Known rows, with every step that occurs:
S, B, K, V: -177; 331; 123; -116; -320; 130; 100; -273; -324; 334; -580; 493; -23; 161; 350; 2; -111; 304; -53; 56; 190; 195; -98; 256; 40; 297; 209; -29; -18; -217; 151; -115; -94; 180; -242; -99; 364; -15; 73; 468; -385; -323; -385; -263; 277; -51; 279; -49; 204; -101; 176; 294; -411; -30; 144; -13; -96; 174
V, H, K, M, Z, J: -261; 165; 182; -243; 139; 102; -64; -205; 107; -198; 126; 444; -73; -387; 178; -37; -10; -99; -99; 137; 368; 41; -64; 88; 141; 376; 183; 107; 137; -86; -235; 361; 114; 269; 283; -138; 245; -227; -147; 261; 12; -297; -12; 376; -190; -147; -209; 178; 118; 49; 192; -54; -149; -41; 239; -6; 68; 8
K, G, E, Z: 303; -275; -41; 89; 263; 44; -11; 177; 24; 398; 270; -258; 296; 76; -70; 220; 115; -71; 95; 16; -272; -199; 126; -113; -205; 6; 247; -151; -92; -1; 62; 147; 148; -97; -40; -74; -210; -178; 198; -291; -120; 17; -208; -18; -113; 175; -124; -7; -62; -145; -273; 17; -62; 143; -157; 190; 53; -151
Z, E, G, M: 196; -124; 86; 266; 193; 60; 255; 53; 309; -23; 95; -192; -86; 356; 84; 200; 175; 511; -121; 110; -45; -77; 209; -75; 98; -134; -50; 318; 373; 110; -125; 182; -62; -253; -230; 38; -380; 2; -53; 80; -50; 143; -289; 152; 115; 275; 15; -130; -196; 136; -97; -59; 17; 140; -44; -192; 230; -260
H, V, G, M, Z, E, K: -301; 68; -84; 139; 98; 51; 35; 17; -100; -92; -155; 132; 188; -258; -237; -254; -66; -113; 129; 64; -15; 71; 319; -105; 54; -186; -87; 52; 128; 101; 209; 49; -40; -245; 134; 369; -269; 307; 30; -122; 116; -262; -197; -266; 190; -250; 23; -64; -308; -48; 102; 181; 383; -23; -243; 179; -72; -209
M, Z, J, E, G, K, V, H: 100; -80; -315; -541; 9; 25; -226; 75; 214; -318; 413; 408; -88; 31; -282; -106; 100; 311; 55; -225; -54; -23; -126; 227; -42; 221; 126; -224; 264; -275; -66; 223; 200; 149; 458; -38; 64; 17; 81; -40; 229; 252; 153; 702; -23; 100; -159; 76; -85; -102; -152; -61; 195; -63; 195; 71; 95; 51
H, G, E, K: 510; 141; 71; 184; 25; 214; 130; 193; 93; 242; 216; -763; 219; -1; -334; 385; -89; -29; -8; 186; 74; -127; -31; -196; 13; -40; 94; -285; -17; -175; -12; 3; -70; -377; -79; 111; 34; 17; -10; -196; 384; -85; 113; -260; 94; 33; -223; 46; -120; 79; -61; -53; -292; 15; -141; 39; 122; -417
V, K, G, M, Z, E: -129; -228; 60; -287; 279; -242; 130; 110; -212; 268; 42; -172; 344; 511; 247; -177; 64; 214; -242; -166; -15; 113; 197; -201; -52; 92; -265; 309; 17; -64; 273; -54; 47; -76; 200; -180; -19; 80; 129; -52; 8; -65; -247; -132; -41; 253; 185; 84; -149; 37; 104; -54; 220; 118; 25; 283; -108; -64
Z, M, E, G, K, V: 111; 149; -19; 120; 67; -131; 130; -55; 152; -181; -75; 100; -194; -4; 137; -21; -74; 104; 45; -116; 77; -271; -154; 133; -75; -257; 44; 186; -128; 212; 184; -27; -224; 179; -123; 51; -116; -246; -296; -197; -151; 19; 130; 156; -98; -26; 139; 77; -58; 62; 90; 271; 141; 16; -215; -137; 35; 261
K, M, G, E, Z, H, V: 40; -14; 250; 192; -95; 2; 199; 195; 268; -150; 118; -156; -9; -498; -264; -22; -235; -12; -69; -27; 83; 8; 306; -136; -14; -358; -70; -21; 35; 194; 0; 243; -135; 116; -209; 329; -244; -82; -65; -76; 23; -118; 73; 136; -11; -61; -110; 130; 124; -136; -358; 82; 4; -259; -256; 68; 101; 144
V, K, G, M, E: -191; -172; 76; -201; 222; -252; 96; 47; -354; 347; -60; -265; 278; 341; 257; -149; -15; 111; -294; -272; 89; 90; 35; -181; -112; 168; -175; 328; -102; -78; 390; 32; -41; -42; 148; -234; 37; 96; 168; -101; 41; -99; -287; -247; -128; 151; 255; 63; -44; 7; 155; 32; 109; 218; 67; 155; -114; -44
V, G, K, M, Z, B, S: -232; 79; 32; 38; -4; 179; 0; -37; 107; -51; -153; -192; -38; -177; 296; -103; -145; -87; -249; 109; -16; 85; -53; -147; 123; 90; 139; 385; -29; 305; -13; 31; 10; -155; 26; -114; 32; -57; 307; -23; 91; -44; -151; -265; -121; 45; -121; -136; 4; 454; 213; -286; 80; -203; -121; 303; 83; -74
B, G, M, E, Z: -90; 64; -96; 116; 45; 83; 52; -215; -252; -138; -43; -318; -328; -113; -236; 22; 188; -203; -85; 97; -235; 71; -47; -28; -386; -162; -195; 128; 188; 307; 66; 64; -86; -147; -219; 200; -243; 157; 318; 70; 102; 284; -78; 51; -289; 139; 114; 43; -136; -12; -179; -108; -102; 51; -323; -278; 170; -9
J, M, G, E, K, V, H: 29; -25; 167; 218; -184; -326; -15; -18; 87; -6; 71; 28; -429; -152; 81; -73; -90; -340; 280; -152; -24; 136; 38; -142; 112; -395; -84; 156; -89; -53; -16; -233; 25; -223; -81; -12; 53; -67; -135; -184; -42; 97; 573; -238; -68; -108; -46; -20; 81; 70; -264; -162; -78; 96; -77; -372; -277; 131
V, G, K, M, E, Z, J: -143; -209; -51; 147; -97; 93; -141; 186; 17; 104; -26; -256; -114; -186; 217; -30; -111; 99; -262; 21; 161; -50; 67; 111; -97; 136; 62; 344; -75; 132; -3; 334; -33; -46; 128; 82; -51; -23; 238; -257; 256; 3; -231; -123; -227; -146; -134; -116; 80; 221; -11; -288; 120; -16; -21; 64; 165; -170
G, E, Z, M, K: 121; -219; 17; 75; 57; -80; -59; 523; 266; 30; -30; -138; 332; 248; -80; 258; 35; 214; 246; -15; -18; -253; 34; -59; -41; -184; -36; -331; -271; 28; -253; -183; 217; 50; -292; 88; -35; -250; -232; -86; -165; 365; 128; 159; -55; -46; -1; -43; -13; -8; 33; 169; -9; 59; 1; 192; 68; 99
J, M, Z, H, V: -139; 1; -107; 65; -145; -227; -216; -200; 134; -439; 106; 732; -207; -38; 32; -21; 124; -292; 236; 99; -68; -81; -15; -238; 178; -53; -172; -114; 315; 116; 144; -276; -102; 307; 518; 52; 111; -20; -292; 192; -261; 53; 376; 415; 60; 38; -26; 142; -43; 74; 117; -70; 125; -240; 74; -274; -425; 221
H, G, M, Z, E, K, V: 292; 76; -29; 164; 48; 119; 10; -44; -164; -148; 288; -291; 10; 14; -231; -67; 142; -196; -136; 164; -92; -136; 107; -150; 0; -315; -210; -72; 337; 104; 72; 133; -245; -274; 101; 361; -100; 228; -204; -137; 213; -130; -44; -34; 263; 155; -82; 66; -317; -81; -55; -15; 90; -253; -215; -3; 44; -182
E, Z, M, K, G: 107; -272; 125; 103; 196; -111; -61; 75; -68; 184; 204; 306; 283; 68; 117; 109; 134; -85; 227; 137; -123; -252; 139; 147; -151; -219; -34; -127; -238; 347; -240; -31; -25; 316; -106; 56; 39; -112; -242; -35; -449; 89; -115; 229; -100; -10; 167; 157; 82; -80; 225; -77; 85; -47; -121; 18; 234; 123
B, G, K, M, Z, E: 148; 220; -136; -89; -24; 74; 159; -97; 101; -55; 28; -469; -332; 54; -61; 264; 22; -4; -224; 151; 79; 170; -52; -50; -190; 34; -190; 48; 144; 136; -28; 11; 15; -195; -13; 182; -255; -14; 503; -8; 127; 64; 160; -32; -112; 352; -112; 117; -41; 190; -190; -457; -161; -194; -339; 133; 134; -57
S, B, G, E: -15; 324; 30; -33; -337; 322; 344; -262; -45; 23; -505; -291; -202; 30; -37; 260; -9; 125; 124; 233; -16; 176; -28; 104; -48; 200; 194; -115; 192; -2; 164; -189; 27; -110; -555; -28; 67; -249; 342; 367; -207; 34; -65; -142; -44; -72; 138; -149; -105; 40; -198; 257; -546; 74; -239; -137; -29; -14
B, K, V, H, G, M, Z, J, E: -97; 109; -72; -251; 144; 63; -272; -195; -372; 121; 3; 432; 16; -7; -96; -302; -6; 219; -279; -193; 89; 29; 16; 172; -84; 14; 109; -5; -176; -405; -200; -58; -46; 53; 332; -15; 181; 119; -27; 41; 278; -242; -218; -120; 118; 16; -59; 198; 221; -216; 21; -123; 108; 48; 247; 24; -1; 23
H, G, M, E, Z: 261; -16; -62; 352; 11; 228; -84; -58; -214; -112; 265; -392; 4; -199; -264; 87; 125; -238; -230; 211; -28; -226; 24; -218; -177; -172; -90; -98; 280; 251; 131; 280; -312; -92; -1; 335; -58; 197; -213; -167; 149; 4; -155; 40; 15; 63; -64; -102; -252; -150; -6; 33; -63; -109; -172; -335; 49; -248
E, Z, H, G, M: 335; -140; 65; 252; 123; 165; -77; -7; 63; -66; 354; 222; 312; -222; -215; -107; 192; -37; 65; 380; -139; -431; 177; 31; -44; -135; -12; -235; 155; 191; -164; 61; -144; 317; 253; 164; 11; 212; -137; 106; -57; 34; -282; 320; -13; -219; 103; 222; 169; -117; 139; -35; -29; -65; 226; -143; 47; -244
S, B, K, M, G, E: -269; 255; 354; -132; -405; 150; 259; -155; -121; 292; -542; 54; -131; 58; 255; 124; -194; 345; -231; 76; 252; 373; 79; 63; 29; 148; -2; 43; 89; -39; -4; -166; -44; 108; -540; -18; 304; -313; -6; 507; -261; -197; -262; -185; -14; 61; 68; -66; 89; -48; -98; 163; -371; -144; -127; 12; -15; 184
E, G, K, M: 171; 117; 170; 71; -71; -1; 232; 198; 370; 217; 270; -319; -255; -239; -17; 79; -18; 14; -221; -49; 207; 15; -163; 141; 200; 123; 174; 39; 331; 208; -85; 294; -332; -219; 52; -91; -205; 139; 287; -25; -114; -67; -208; -53; -78; 236; 129; 32; 134; 242; 178; -239; -231; -157; -38; 153; 261; -243
G, E, M, Z, J: -253; -92; 16; -90; -98; -29; -37; 388; 559; -286; -63; 32; 126; 135; -51; 304; 28; 189; 53; -14; -279; 22; -88; -155; 143; 124; -335; -283; 113; 16; -20; 204; 292; -57; -192; 208; -152; -227; -291; -30; 151; 392; 95; 599; -208; 103; -22; -159; -234; -50; -83; 130; -17; 4; 20; 41; 67; 273
H, K, V, G, M, Z, B: -76; 156; -130; 88; 29; -110; -113; -21; -98; 3; -52; 261; -37; -83; 133; -379; -148; -507; 277; -47; -51; 124; -247; 137; 115; 209; 337; -20; -6; -83; 94; 181; -194; -29; 307; -192; -19; 359; -12; 128; -38; -338; 78; -411; 374; -229; 105; -229; -145; 41; 300; 377; 124; -107; 110; 272; 22; 103
J, M, G, E, K, V: 100; -66; 151; 285; -252; -403; -23; 57; 94; 79; 54; -38; -421; -17; 73; 23; -132; -345; 324; -202; -82; 184; -13; -165; 83; -393; -124; 86; -65; -36; 63; -198; -41; -229; -58; 28; 22; 21; -133; -168; -52; 158; 601; -257; 30; -26; 22; -70; 41; 69; -260; -121; -71; 19; -152; -339; -194; 164
M, G, K, V: 327; 220; 68; 8; -159; -190; 58; 47; 107; 203; 267; -103; -231; -291; -5; -134; -380; -86; 49; -236; 81; 221; -102; -167; -203; -187; 240; -47; -153; -112; 131; 284; -43; -252; 10; 43; -26; 255; 485; -138; 185; -45; 299; -338; 28; -107; 184; -56; 59; -29; -177; -147; -288; -38; -54; -57; 95; 112
Z, B, G, K: 174; 346; -179; 255; -130; 250; 212; -287; 134; -381; -141; -258; -182; 236; 76; 382; 139; -367; -48; 131; -135; 166; -341; -138; 86; 239; 315; 135; -139; 123; 109; -212; 96; -121; -254; -374; -82; 30; 498; 147; 2; -45; 257; -122; 146; 172; 94; -101; 140; 183; 333; -11; -164; 89; -41; -196; 20; -3
J, E, M, G, K: 90; 25; 22; -6; 106; -16; 109; -173; 197; 143; 20; -311; -84; -69; -163; 293; -130; 105; -33; -271; 57; 267; -200; -154; 122; 2; -283; -167; 266; -182; -33; 286; 144; -168; -235; 193; -108; -11; -121; -55; -62; 364; 122; 98; 52; 272; -53; -434; -59; -110; -162; -182; -46; 296; -123; -254; 64; -11
B, G, E, Z, H, K, M: 209; 80; -55; 42; 77; 135; 168; 63; 180; 37; 22; -502; -52; -160; -402; 119; -12; -87; 150; 239; -167; -19; 62; 80; -203; -17; 32; -212; -46; 50; -193; -160; 3; -82; -103; 44; -277; -23; 321; 54; 189; 125; 136; -94; -216; -67; -94; 139; 19; 62; -295; -95; -190; 24; -205; 120; 165; -156
M, G, E, K, V, H: 191; 161; 256; -124; 0; -95; 232; 186; 182; 196; 193; -312; -58; -270; -213; -138; -305; 104; 190; -169; -36; 202; 86; -124; -161; -350; 144; 36; -267; -238; -92; 10; 221; -391; -411; -38; -2; -22; 284; -115; 372; 59; 324; -276; -183; -199; -71; 105; -8; -3; -427; -21; -230; 188; -85; 14; 104; 51
J, M, K, V, G, E, Z: -165; -297; -137; 264; -187; -336; -347; 96; -210; 40; -92; 162; -228; 84; 227; 19; 34; -269; 242; -182; 40; -117; -51; -6; 136; -153; -17; -29; -287; 27; -101; -232; -171; -71; 34; -91; 15; 21; -157; -169; -258; 70; 288; -345; 137; -111; 36; -136; 97; 101; 38; -202; 41; 10; 170; -183; -216; 203
G, M, Z, E: -260; -93; 47; 2; 51; -111; -94; 37; -7; -414; 23; 234; -86; 348; 129; -30; 301; 91; -171; -38; -91; 36; 31; -325; 12; -212; -404; 145; 556; 220; 4; 176; 74; -40; 10; 292; -93; -7; -207; 290; -138; 316; -150; 516; 77; 372; 73; -27; -331; 11; 67; 67; 196; -232; -101; 16; 22; 218

Rows:
-207; -28; 173; -326; 19; -9; -57; 30; -29; 257; 60; 229; -65; 144; -46; 98; -61; 416; -421; -144; 125; 296; 20; 131; -62; 170; -120; 66; 113; -111; -299; 23; -91; 195; 157; -49; 150; -75; -63; 304; 113; -40; -261; 254; -74; 461; -176; 241; 213; 13; 3; -325; 89; -234; -34; 172; 316; 85
B, K, M, Z, J, E, G
188; -133; 29; 132; 193; 36; -94; 65; -84; -28; 229; 355; 276; -175; -25; -98; 119; -119; 234; 223; -36; -406; 177; 259; -81; -319; 39; -162; -312; 266; -283; -49; -99; 288; -75; 150; 60; 14; -328; -168; -347; -56; -47; 138; 19; -228; 115; 175; 147; -134; 246; -26; 57; -42; 20; -44; 110; 61
E, Z, M, K, V, H, G
-156; -361; 41; -213; 160; -270; -13; 139; -317; 333; 31; -156; 317; 362; 202; -172; 39; 155; -227; -266; -8; 48; 120; 3; -154; 189; -225; 255; -155; -55; 314; 96; 20; 90; 250; -184; 29; 144; 75; -197; 119; -6; -291; -45; -188; 27; 275; 78; 3; -114; 100; 33; 247; 224; 130; 94; -8; -89
V, K, G, M, E, Z, J
114; 119; -118; 91; 128; -51; -89; 85; 50; 286; -164; 113; 226; -116; 121; -255; -312; -320; 416; 45; -127; 38; -255; 187; 127; 241; 424; -170; -345; -104; -20; 46; -33; 2; 192; -259; -1; 363; -29; -18; -50; -226; 75; -581; 338; -337; 59; -335; -26; 88; 278; 370; 25; -12; 187; 369; 75; -80
H, K, V, G, E, Z, B, S
-31; 223; -39; -64; -318; 201; 271; -199; -161; -5; -518; -161; -150; 20; -35; 37; 1; 73; 255; 162; -54; 23; 56; 322; -64; -36; 112; -205; -90; 79; 53; -356; -54; -11; -634; 27; 0; -246; 148; 198; -327; -17; 9; -247; 12; -235; 219; -85; -84; -85; -210; 325; -312; 20; -236; -10; -49; 159
S, B, G, E, Z, M, K, V
144; -110; 68; 26; 94; -16; 66; 162; 152; 12; 226; 404; 448; -358; -260; -287; -74; 100; 164; 219; -9; -213; 338; 116; -54; -119; -95; -214; -93; 111; -16; -6; -53; 441; 240; 175; -60; 338; -47; 6; -102; -120; -162; 203; 18; -356; 158; 252; 256; -212; 97; 71; 133; -62; 218; 69; -58; -115
E, Z, H, V, K, M, G
126; -404; -168; 101; -164; -184; -312; 559; 190; 4; 18; 9; 154; 259; -91; 219; 48; 183; 281; -201; -64; -227; -20; 119; 0; -12; 19; -386; -320; -191; -160; 3; 209; 58; 12; 65; -75; -36; -175; -271; 46; 361; 212; 190; 70; -172; 7; -113; 107; -159; -140; 139; 51; 89; 261; 20; 40; 67
G, E, Z, J, M, K, V
33; -420; 13; -157; 111; -292; 0; 324; -57; 428; 63; -246; 381; 440; 148; -6; -21; 140; 2; -215; -43; 20; 173; 0; -14; 210; -93; 83; -295; -204; 215; -140; 104; 16; 302; -282; 39; 36; 72; -304; 82; 25; -9; -171; -125; -4; 163; 35; 85; -20; 32; -44; 145; 266; 145; 151; -114; -172
V, K, G, E, Z, J, M
21; 119; -128; -14; -156; -129; -104; 175; 124; -32; -103; -41; -11; -119; 183; 150; -105; 103; -345; -87; 594; -147; -226; -67; 41; 154; -287; -164; -6; 27; 144; 208; 3; 260; 227; 287; -70; 19; -19; -172; -84; -99; -7; 109; 66; 58; -73; 28; 179; -74; 140; -44; 94; -254; 164; 251; -213; 30
G, K, M, E, Z, H, V
-256; 359; 54; -136; -277; 256; 63; -399; -465; 122; -547; 305; -126; -46; 245; -201; -28; 229; -251; 115; 251; 83; -17; 215; -7; 154; 82; 56; 25; -143; 140; -171; -137; 118; -334; -2; 318; -98; -85; 310; -207; -381; -404; -299; 105; -151; 117; -68; 34; -219; 24; 308; -258; 10; 125; -136; -266; 101
S, B, K, V, H, G, M, E
-165; 71; 74; -153; 365; 89; -91; -289; -158; 105; 159; 244; 29; -380; 170; -194; 107; -255; -54; 170; 217; -83; -39; 23; -65; 239; 177; 108; 40; -17; -155; 218; 150; 120; 123; -196; 115; -141; -75; 59; -106; -270; -204; 11; -320; -182; -173; 27; -46; -102; 101; -3; -62; 221; 212; -44; -125; -153
V, H, K, G, M, E, Z
-86; 309; 113; -16; 251; 466; 17; -490; -35; -503; 150; 118; 53; -474; -63; -160; 182; -269; -247; 348; -45; -170; 35; -271; 167; -69; 192; 172; 162; 253; -136; -18; 52; -61; -36; -77; 189; -136; -83; 97; 74; -176; -128; 164; -183; -55; -161; 92; -68; 88; 231; -95; -143; -19; 69; -227; -112; -191
V, H, G, M, Z, B, S
-68; 57; -107; -33; -495; 117; 96; -199; -175; -20; -468; -105; -310; 64; -14; 110; 34; 36; 256; 77; -73; 94; 30; 363; -16; 114; 81; -221; -53; -13; 70; -287; -29; -2; -436; -14; 24; -173; 152; 141; -195; 49; 97; -164; -3; -279; 191; -145; -39; -127; -308; 220; -287; 39; -95; -205; -71; 101
S, B, G, E, Z, J, M, K, V
-152; -91; -109; -67; -47; -296; -160; -192; 31; -257; 134; 578; -88; 40; 65; -155; 101; -295; 177; 38; -97; -45; 90; -222; 148; -25; -219; -38; 204; 81; 241; -381; -110; 272; 586; -69; 85; -18; -216; 54; -207; -60; 318; 222; -15; 41; -5; 182; -75; 47; 61; -105; 248; -163; 58; -136; -493; 153
J, M, Z, H, V, K, G
-137; -310; -86; 42; -64; -34; -226; -207; -31; -74; -76; 53; -99; 53; -42; 275; -90; 295; 1; -451; -44; 37; -94; 258; 139; 261; 65; -29; -103; -317; -25; 512; 14; 61; 155; 9; -84; -109; -126; -137; 365; 179; -31; 343; 55; -189; 80; -187; 120; -147; -149; -33; 146; 329; 161; -389; 425; 40
Z, J, E, M, K, V, G
-162; 106; 26; -83; 317; 151; -45; -334; -116; -72; 104; 242; 26; -294; 205; -173; 166; -346; -53; 191; 152; -66; -79; 8; 17; 264; 233; 164; -25; 24; -137; 107; 189; 138; 8; -315; 104; -165; -93; 73; -129; -306; -139; 10; -246; -172; -182; -28; -38; -106; 176; 93; 27; 242; 238; -83; -182; -111
V, H, K, G, M, E, Z, B
231; -196; -277; 57; 181; 142; -48; -100; -178; -48; 19; -316; 99; 287; -337; 265; 245; 28; 104; -195; -19; 29; -165; 43; -5; -26; -19; -209; 79; -127; -234; -146; 189; 13; -287; -71; -68; 94; 2; 57; -253; 439; 56; 69; 295; 283; -111; -329; 67; -149; 4; -15; 186; 283; 17; -128; 60; -151
J, E, Z, B, G, M, K
-56; -211; 47; 211; 118; 188; -1; 308; 204; 121; -24; -305; 193; -246; -86; -184; -115; 73; 99; 206; -88; -175; 261; 36; -6; -9; 244; 139; -94; 40; -202; 8; -20; -91; -22; -48; -126; -93; 104; -46; 210; -1; -215; -274; -185; -343; -206; -85; -11; 252; -110; -10; 68; 98; 10; 242; 93; -233
V, G, E, Z, H, K, M
-80; -36; 94; -332; 58; -78; 182; 354; 103; -62; 33; -241; 388; 188; -25; -137; -125; 324; -308; -29; 235; -12; 149; -130; 101; 123; -294; 87; 0; -109; 160; -126; -94; 170; 213; -54; 118; 38; -53; 38; 166; -118; -23; 76; 18; 129; -15; 255; 71; 145; 140; -14; 82; -182; 143; 411; -139; 22
V, K, M, Z, H, G, E
-319; -2; 7; -120; 15; -72; -274; -23; -345; 241; -135; 523; -17; 81; 122; -379; -99; 191; -201; -189; -121; 139; 52; 182; -152; 26; 139; 203; -250; -213; -92; 3; -139; 3; 327; -60; 119; 220; 157; 122; 296; -215; -347; -248; 57; -41; 135; 186; 189; -22; 110; -109; 138; -51; 155; 140; 180; 159
B, K, V, G, M, Z, J
-139; 120; -283; -289; -10; 166; -76; 180; 136; -386; 48; 442; 157; 317; -39; -152; 101; 57; 26; 103; -361; 107; -85; -90; -61; 109; 181; 19; -92; -34; -21; -329; 225; 68; -64; -282; 109; 43; 124; 203; 61; 20; 93; 193; 127; 244; -188; 4; -129; 76; 159; 114; 223; -182; 112; 285; -130; 323
M, Z, B, K, V, G, E
-137; -219; -38; 92; -269; -273; -320; -185; -76; -213; -59; 458; -393; 125; 290; 221; 34; 72; 60; -284; 111; -52; -177; 243; 61; 189; -58; 224; -164; -226; 144; 247; 80; 274; 364; -55; 175; -139; -296; -183; 272; 82; 284; 493; -93; -231; 7; 131; 242; -80; -88; 2; 116; 170; 277; -603; 49; 122
Z, J, M, E, K, V, H
362; 204; 69; 32; 22; 274; 178; 97; 180; -24; 125; -677; 251; -13; -283; 293; -94; -100; -90; 244; -101; -56; -62; -244; 134; -104; -47; -226; -36; 86; -39; -185; 17; -254; -203; 60; 52; -67; -173; -158; 306; -53; 186; -116; 92; 186; -339; 33; -182; 135; -38; -12; -74; -245; -236; 229; 88; -260
H, G, E, K, M, Z, B, S
-121; 54; -195; 7; -163; -141; -86; -82; 97; -509; -1; 337; -365; 188; 82; -42; 290; -490; 274; 72; -232; 54; -140; -25; 208; -150; -195; 111; 54; 82; 12; -538; 155; -18; 21; -144; 67; -55; -188; -41; -211; 123; 593; 148; 68; 176; -171; 47; -21; 119; 18; -81; 198; -105; -9; -159; -454; 261
J, M, Z, B, G, E, K, V, H
65; 50; -100; -214; 258; -44; 40; -190; -250; 150; -213; -218; 108; 267; -129; -78; 2; 121; 132; -401; -16; 143; -317; 94; 209; -148; -136; 57; 38; -324; -45; -202; 258; -197; -115; -77; 85; 142; -79; -25; -24; 271; 46; -193; 423; 255; -154; -163; 43; 80; -7; 89; 350; 171; -14; 297; 24; -101
J, E, K, V, G, M, Z, B, S
